k454: [-0.03  0.58 -0.13  0.12  0.86  0.21  0.48  1.21  2.37 -0.76  2.33 -1.60
 -2.41  1.51 -0.14 -4.03  1.89 -1.22 -6.57 -0.10 -3.02 -0.51 -0.69  1.70
  1.43 -1.29 -0.44 -1.30  0.82 -5.43  0.40 -0.76  0.38 -0.67  0.50 -1.82
 -4.66  0.96  1.22  0.28 -1.25  1.88 -0.92  2.25  0.39  1.91 -7.41 -1.92
  0.40 -0.61  4.16 -3.08  0.26  1.07 -2.35 -1.14 -0.95  0.03 -2.89 -5.20
  2.54 -0.81]
k51: [ 0.52  0.86 -1.76  3.50 -1.00  1.87 -0.11  2.34  0.13 -4.37 -1.97  1.35
  1.83  6.97  0.53  2.05  0.81 -1.67 -1.78  0.77  0.53  2.77 -0.33 -2.38
  0.80 -1.84 -4.78  0.77  1.37 -2.30 -3.05  1.99  0.11 -0.08 -0.31 -2.32
  4.83 -0.88 -1.09 -0.81  0.67 -0.59  3.42 -0.21  1.17 -0.90  4.06  1.85
 -0.50  1.05 -6.31 -1.09 -1.45 -1.20  0.83  0.24  0.21 -0.04  1.76  5.36
 -1.80 -0.89]
k879: [ 0.52  0.86 -1.76  3.50 -1.00  1.87 -0.11  2.34  0.13 -4.37 -1.97  1.35
  1.83  6.97  0.53  2.05  0.81 -1.67 -1.78  0.77  0.53  2.77 -0.33  4.24
  0.80 -1.84 -4.78  0.77  1.37 -2.30 -3.05  1.99  0.11 -0.08 -0.31 -2.32
  4.83 -0.88 -1.09 -0.81  0.67 -0.59  3.42 -0.21  1.17 -0.90  4.06  1.85
 -0.50  1.05 -6.31 -1.09 -1.45 -1.20  0.83  0.24  0.21 -0.04  1.76  5.36
 -1.80 -0.89]
k605: [ 0.33  3.74  0.27 -1.42 -2.50  8.42 -0.60 -0.65  1.47 -1.07 -0.38  0.41
 -6.38 -0.76 -1.08  1.95 -0.40  0.92  4.40 -0.31  4.03  2.74  0.39 -2.29
 -0.78  1.46 -3.31  0.88  1.26 -1.67  2.27 -1.90  1.25  0.05  0.50  0.33
  2.04 -0.26  2.82  0.89 -0.30  0.96 -2.97  2.92  1.24  0.75  2.43 -0.86
  1.78  2.78 -3.64  2.91 -1.38  0.73 -1.78  0.34 -0.27  1.75 -1.49 -3.15
 -1.01 -0.49]
k346: [ 0.68 -0.35 -0.64  0.19 -0.18 -2.89 -0.23 -0.58 -0.27 -0.14 -1.19 -0.96
  2.41 -4.83 -1.16 -0.05  0.97  2.65 -0.21 -0.38  1.05 -2.81  0.06  2.42
 -2.12  1.05 -0.05  3.52  0.51 -7.88  2.50  3.11  1.23 -0.16 -0.93 -1.98
 -0.85 -0.75 -1.22  1.29 -1.51  1.23  0.75  0.06 -0.28 -1.95  2.64 -3.54
 -0.10 -0.13 -3.68 -3.49  1.19 -0.20  2.40 -1.01  0.95  1.03 -3.38 -1.88
 -0.19 -4.94]
k228: [ 0.33  3.74  0.27 -1.42 -2.50  8.42 -0.60 -0.65  1.47 -1.07 -0.38  0.41
 -6.38 -0.76 -1.08  1.95 -0.40  0.92  4.40 -0.31  4.03  2.74  0.39 -2.29
 -0.78  1.46 -3.31  0.88  1.26 -1.67  2.27 -1.90  1.25  0.05  0.50  0.33
  2.04 -0.26  2.82  0.89 -0.30  0.96 -2.97  2.92  1.24  0.75  2.43  3.71
 -1.56  2.79 -1.87  1.09  0.76  2.01 -2.06 -3.28 -0.69  0.15  4.14 -1.13
 -4.76 -0.04]
k436: [ 0.63 -1.56 -0.89  3.34  1.12  0.31  0.44  0.36  0.88 -2.17  3.90  2.43
  5.80  0.35  0.55  6.45 -0.01 -0.66  7.27 -0.11 -1.05 -0.98 -1.97 -2.21
  4.11 -0.49 -0.61 -2.62 -0.60 -5.64 -2.67  1.30 -0.59 -1.72 -0.87 -1.43
  5.82 -0.67 -2.02 -1.85  0.97  0.05 -0.77  0.09 -0.79  0.74  2.11 -5.54
  1.65 -0.73  2.68 -0.90  0.45  2.45 -1.36  2.46  1.72 -1.18 -1.17  0.48
  2.50  3.58]
k911: [-1.07 -1.57  0.80 -0.01  3.70 -2.81 -0.17 -1.31 -0.89 -8.68  0.45 -1.33
  5.10 -3.82  0.96 -0.88  1.50  0.90  1.43  0.37  0.96 -0.77 -3.02 -0.91
  2.59  2.08 -0.18  1.78  2.58  0.90  0.60 -1.13 -0.34  0.44  1.10 -1.21
 -1.90  0.71  0.77  0.37  3.80  0.28 -4.90 -4.09 -0.91  0.78  4.86 -1.56
 -1.46 -0.97  0.06  1.49  0.08 -1.07 -2.44  0.63 -0.09  0.85 -2.81  0.39
  1.09  4.36]
k802: [ 0.05 -0.26  1.84 -3.02 -1.65  4.93  1.77  1.99 -1.23 -0.88  0.36  0.32
  1.87  4.77 -0.21  1.79 -0.77  1.87  0.69  0.89 -2.09  1.07  1.17 -1.61
  2.62 -1.33  0.38  2.81 -0.41  5.06  0.26  3.21 -0.06  0.40  1.95 -0.21
 -3.11  1.44 -2.13 -0.35  0.35 -0.26 -0.75  1.43 -2.44  0.01  0.65 -0.86
  1.78  2.78 -3.64  2.91 -1.38  0.73 -1.78  0.34 -0.89 -0.62 -0.23 -0.14
  4.65 -0.20]
[ 0.52  0.86 -1.76  3.50 -1.00  1.87 -0.11  2.34  0.13 -4.37 -1.97  1.35
  1.83  6.97  0.53  2.05  0.81 -1.67 -1.78  0.77  0.53  2.77 -0.33 -2.38
  0.80 -1.84 -4.78  0.77  1.37 -2.30 -3.05  1.99  0.11 -0.08 -0.31 -2.32
  4.83 -0.88 -1.09 -0.81  0.67 -0.59  3.42 -0.21  1.17 -0.90  4.06  1.85
 -0.50  1.05 -6.31 -1.09 -1.45 -1.20  0.83  0.24  0.21 -0.04  1.76  5.36
 -1.80 -0.89]
k51
[ 0.63 -1.56 -0.89  3.34  1.12  0.31  0.44  0.36  0.88 -2.17  3.90  2.43
  5.80  0.35  0.55  6.45 -0.01 -0.66  7.27 -0.11 -1.05 -0.98 -1.97 -2.21
  4.11 -0.49 -0.61 -2.62 -0.60 -5.64 -2.67  1.30 -0.59 -1.72 -0.87 -1.43
  5.82 -0.67 -2.02 -1.85  0.97  0.05 -0.77  0.09 -0.79  0.74  2.11 -5.54
  1.65 -0.73  2.68 -0.90  0.45  2.45 -1.36  2.46  1.72 -1.18 -1.17  0.48
  2.50  3.58]
k436

k605: [-0.67  0.02 -1.79  1.79 -1.79 -0.44 -0.82  2.56 -0.04  1.18 -0.55  1.09
 -2.36  1.16  1.40]
k879: [-3.09  0.29 -1.46  0.59 -0.89  1.35 -0.35 -1.23  0.68  1.27 -1.45 -0.13
 -3.57  1.76  0.60]
k751: [-0.07  1.15  3.19 -0.14  2.80 -1.01  1.77  1.86 -2.48 -3.79 -0.52  1.30
  4.48 -3.58  0.08]
k51: [-4.04  0.72 -1.89  0.03 -0.42  1.71 -1.57 -4.83 -2.60  0.30 -0.01  0.00
  5.94 -0.32 -3.45]
k346: [-4.01  1.48 -2.74  1.66 -2.07  1.25  0.13  0.06  0.76 -4.22  1.13 -2.49
  1.35 -1.55 -0.41]
k208: [-5.72  0.11 -0.14 -3.91  0.73  1.32 -3.50 -0.01 -0.67 -5.50 -0.64 -2.52
  3.74  2.29  1.65]
k911: [ 0.96  0.56  0.76  0.45 -0.64 -0.46 -0.62  0.87 -0.03 -0.49  0.62  0.79
  0.25 -0.32  0.03]
k802: [ 7.48 -2.59 -3.58 -0.34 -4.04 -0.76  0.35  6.84  1.27 -2.30 -1.66  2.13
 -0.08  0.22  1.20]
k228: [-2.50 -0.58 -3.37  1.82  0.40  2.39 -0.53 -0.27 -2.41  3.31 -0.59 -0.44
  0.69  1.55 -0.01]
k454: [-4.01  1.48 -2.74  1.66 -2.07  1.25  0.13  0.06  0.76 -0.04 -2.50  1.77
 -2.64  0.99  0.47]
k661: [ 4.99 -1.05  1.51 -1.03  0.02 -0.64 -2.98  0.95 -0.84  0.72  3.91 -0.66
  2.61 -0.30 -0.63]
k436: [ 3.25 -2.93  0.89 -2.69 -0.33 -1.28  3.85 -1.11  2.14  0.90 -0.22 -1.60
 -2.65  0.63  0.56]
common k661 k911: 
[-0.64]
common k208 k605: 
[-0.67]
common k228 k605: 
[-0.44]
common k208 k751: 
[-0.14]
common k228 k51: 
[-0.01]

k605: [ 4.13  6.25  2.74  1.87  2.55 -4.29 -1.21 -6.31  1.25 -2.57  1.28 -1.73
  1.06  4.15  2.34 -4.48]
k436: [ 4.06  5.45  2.38  1.88  2.38 -2.96 -1.26 -5.36  1.93 -2.98  1.31 -1.30
  3.05  4.16  2.81 -3.42]
k802: [ 4.22  3.77  2.87  1.99  2.30 -4.83 -1.89 -5.41  2.00 -3.61  2.38 -1.89
  3.02  5.91  1.71 -6.15]
k208: [ 3.59  8.22  1.63  1.06  1.71 -2.69 -0.96 -6.72  1.25 -1.70  1.31 -1.55
  1.77  2.34  2.66 -3.39]
k346: [ 3.85  6.07  3.17  2.21  2.26 -4.82 -1.07 -7.36  3.12 -7.23  1.24 -1.96
  3.09  3.84  2.41 -4.62]
k228: [ 5.17  3.27  2.54  2.11  3.05 -5.29 -1.57 -4.68  1.44 -3.70  1.58 -1.63
  2.83  5.91  2.00 -4.86]
k751: [ 3.77  4.69  3.13  2.30 -0.90 -6.07 -1.27 -7.23  3.33 -2.12  0.42 -2.04
  1.62  3.15  1.95  1.07]
k879: [ 3.02  3.21  1.86  1.03  1.87 -4.97 -0.91 -4.09  1.22 -1.97  0.90 -1.71
  1.06  2.72  1.06 -4.85]
k911: [ 3.98  1.61  1.45  1.73  2.85 -4.64 -1.24 -3.74  1.30 -3.00  1.35 -1.62
  2.00  4.61  1.02 -5.42]
k454: [ 1.26  4.60  2.58  5.91  1.61 -0.91 -1.45 -6.99  2.42 -1.72  0.98 -1.88
  1.20  2.77  2.24 -4.78]
common k228 k454: 
[5.91]
common k879 k454: 
[-0.91]
common k454 k879: 
[-0.91]
common k208 k879: 
[1.06]
common k751 k346: 
[-7.23]
[ 4.06  5.45  2.38  1.88  2.38 -2.96 -1.26 -5.36  1.93 -2.98  1.31 -1.30
  3.05  4.16  2.81 -3.42]
k436
common k436 k228: 
[3.05]

k605: [ 7.12 -2.47 -3.64  3.18]
k208: [-1.60 -5.07 -4.55  5.77]
k751: [-1.61 -7.26  3.32 -3.65]
k346: [ 0.63 -7.26  2.08 -0.53]
k802: [-3.64  0.64 -7.45  2.69]
k228: [-7.46 -7.26 -7.26  0.02]
common k346 k751: 
[-7.26]
common k228 k346: 
[-7.26]
common k346 k228: 
[-7.26]
[-7.46 -7.26 -7.26  0.02]
k228
[-1.60 -5.07 -4.55  5.77]
k208
common k605 k802: 
[-3.64]
[ 0.63 -7.26  2.08 -0.53]
k346

k661: [-0.14  3.19  1.34 -2.00  3.85  3.58  0.30  2.84  0.02 -0.28  5.30  3.13
  1.92 -3.22  4.16  3.18  1.34 -1.38  0.97 -1.94  2.44 -1.09]
k454: [-0.14  3.19  1.34 -2.00  0.11  3.58  0.30  2.84 -5.79 -0.28  5.30  3.13
  1.92 -3.22  4.16  3.18  1.34 -0.10 -5.99  1.35 -4.03 -2.41]
k911: [-0.53  3.58  1.28 -2.63  3.35  3.29  0.03  3.25 -6.81 -0.12  5.89  3.21
  2.39 -0.07  3.99  3.74  0.81 -1.24 -6.64  1.32  1.29 -2.41]
k51: [-0.51  0.40  1.07  1.28  1.45  0.03  0.60 -0.23 -1.02 -1.28  0.91 -0.28
 -0.13 -0.34 -0.29  0.04  0.48 -0.31 -0.06  0.28  0.03  0.23]
k879: [ 0.80  0.11 -3.55 -3.71 -0.87  2.17 -3.77  1.21 -2.19  1.74  0.25 -1.22
  2.20  1.46 -3.01 -3.36  0.07  1.28  1.44 -2.47  2.54 -1.15]
k436: [-0.10  0.10 -0.65 -0.27 -0.29 -0.01 -0.45  0.62 -0.09  0.65  0.03 -1.06
  0.11  0.29 -0.19 -1.04 -0.52 -0.13  0.42  0.15  1.10 -0.07]
common k911 k661: 
[3.58]
common k51 k454: 
[-0.28]
common k661 k51: 
[-0.28]
common k911 k879: 
[1.28]
common k879 k454: 
[0.11]
[-0.14  3.19  1.34 -2.00  0.11  3.58  0.30  2.84 -5.79 -0.28  5.30  3.13
  1.92 -3.22  4.16  3.18  1.34 -0.10 -5.99  1.35 -4.03 -2.41]
k454
common k879 k436: 
[0.11]

k228: [-6.66  1.59 -5.04 -6.37 -6.76 -6.86 -6.85 -6.77  1.59  1.39  1.60  1.53
  1.53 -6.66  1.60 -6.63 -6.66  1.52  1.26  1.58  5.96 -0.48  6.05  6.04
  5.96 -0.46 -0.49  5.95 -0.48  1.30  1.30 -6.03 -6.03]
k454: [-6.66  1.59 -6.65 -5.04 -6.76 -6.86 -6.85 -6.77  1.59  1.60  1.60  1.53
  1.53 -6.66  1.60 -6.63 -6.66  1.52  1.26  1.58 -6.66 -0.48  6.05  6.04
 -5.05 -0.46 -0.49  5.95 -0.48 -0.48 -0.49  5.96 -6.77]
k346: [-6.66  1.59 -6.65 -6.37 -6.76 -6.86 -6.85 -6.77  1.59  1.39  1.60  1.53
  1.53 -6.66  1.60 -6.63 -6.66  1.52  1.26  1.58  5.96 -0.48  6.05  6.04
  5.96 -0.46 -0.49  5.95 -0.48 -0.48 -0.49  5.96  5.98]
k51: [-4.99 -2.00 -5.03 -4.92 -5.05 -5.08 -5.14 -5.06 -2.00 -2.02 -1.96 -1.97
 -1.96 -5.03 -2.02 -4.92 -5.00 -2.00 -1.87 -2.01 -5.02 -1.99 -5.08 -5.05
  1.26 -1.97 -1.99 -5.03 -1.95 -1.96 -2.01 -5.07 -5.06]
k751: [ 5.71 -0.62  5.72  5.29  5.79  5.76  5.78  5.78 -0.62 -0.79 -0.59 -0.51
 -0.63  5.67 -0.78  5.58  5.72 -0.63 -0.54 -0.62  5.67 -0.62  5.77  5.79
  5.77 -0.64 -0.61  5.73 -0.60 -0.61 -0.63  5.77  5.77]
common k51 k346: 
[1.26]
[-6.66  1.59 -6.65 -6.37 -6.76 -6.86 -6.85 -6.77  1.59  1.39  1.60  1.53
  1.53 -6.66  1.60 -6.63 -6.66  1.52  1.26  1.58  5.96 -0.48  6.05  6.04
  5.96 -0.46 -0.49  5.95 -0.48 -0.48 -0.49  5.96  5.98]
k346
common k228 k51: 
[1.26]
common k346 k51: 
[1.26]
common k51 k228: 
[1.26]
[ 5.71 -0.62  5.72  5.29  5.79  5.76  5.78  5.78 -0.62 -0.79 -0.59 -0.51
 -0.63  5.67 -0.78  5.58  5.72 -0.63 -0.54 -0.62  5.67 -0.62  5.77  5.79
  5.77 -0.64 -0.61  5.73 -0.60 -0.61 -0.63  5.77  5.77]
k751

k751: [ 2.21 -1.44  0.53  3.49 -1.88 -3.12  3.39 -0.81 -1.46]
k208: [-0.31 -1.46  0.90 -1.50 -1.03 -0.81 -0.12 -1.43 -3.00]
k454: [ 0.54  0.96 -2.46 -0.75 -1.44 -1.36 -1.07 -0.57  1.43]
k879: [-2.99  1.30  0.20  1.54  0.14  0.79 -1.37 -0.70  1.55]
k436: [ 2.21 -2.99  0.53 -1.47 -1.36 -3.12 -0.13 -0.81 -1.46]
k605: [ 0.19 -2.03  1.21 -1.89 -0.53  0.49 -0.12  1.43  0.01]
common k751 k454: 
[-1.44]
common k436 k454: 
[-1.36]
common k879 k436: 
[-2.99]
[ 0.19 -2.03  1.21 -1.89 -0.53  0.49 -0.12  1.43  0.01]
k605
common k208 k605: 
[-0.12]
common k454 k436: 
[-1.36]

k661: [-3.66  1.27  0.50 -0.06 -6.75 -0.22  7.02 -3.56 -0.57 -1.10  2.07  2.70
 -2.02 -3.15  0.46  0.58 -4.02 -5.41 -0.43  0.90  1.17 -0.34 -0.09 -2.95
 -4.56 -5.17]
k51: [-4.44  1.58 -0.44 -1.45 -0.47  0.77  1.34  5.06  0.88 -1.58 -2.25 -2.87
 -0.67 -5.41  4.95 -1.82  4.26  0.22 -2.28  2.67  1.76  0.76 -1.72 -4.43
  1.79  2.29]
k454: [ 2.88 -1.34  0.34  0.46 -0.33  0.58  2.93  1.45  0.84  0.43 -1.27 -7.62
  3.10 -1.99  1.57  0.20  0.57  1.68  0.26 -0.13 -3.59  0.62 -3.27  2.22
 -3.42  3.16]
k436: [-3.66  1.27  0.50 -0.06 -6.75 -0.22  7.02 -3.56 -0.57 -1.10  2.07  2.70
  0.58 -3.15  0.46  0.58 -4.02 -0.80 -0.43  2.03 -1.17 -0.71 -3.56 -3.14
 -0.79  0.51]
common k661 k51: 
[-5.41]
[-3.66  1.27  0.50 -0.06 -6.75 -0.22  7.02 -3.56 -0.57 -1.10  2.07  2.70
  0.58 -3.15  0.46  0.58 -4.02 -0.80 -0.43  2.03 -1.17 -0.71 -3.56 -3.14
 -0.79  0.51]
k436
common k51 k661: 
[-5.41]

k454: [-1.89  7.37 -0.49 -0.48  1.09 -0.55]
k751: [ 7.12 -0.50 -0.49  2.98  8.33  0.84]
k228: [-0.49  6.20  2.18  2.98  8.33 -0.49]
common k454 k751: 
[-0.49]
common k228 k454: 
[-0.49]
common k454 k228: 
[-0.49]

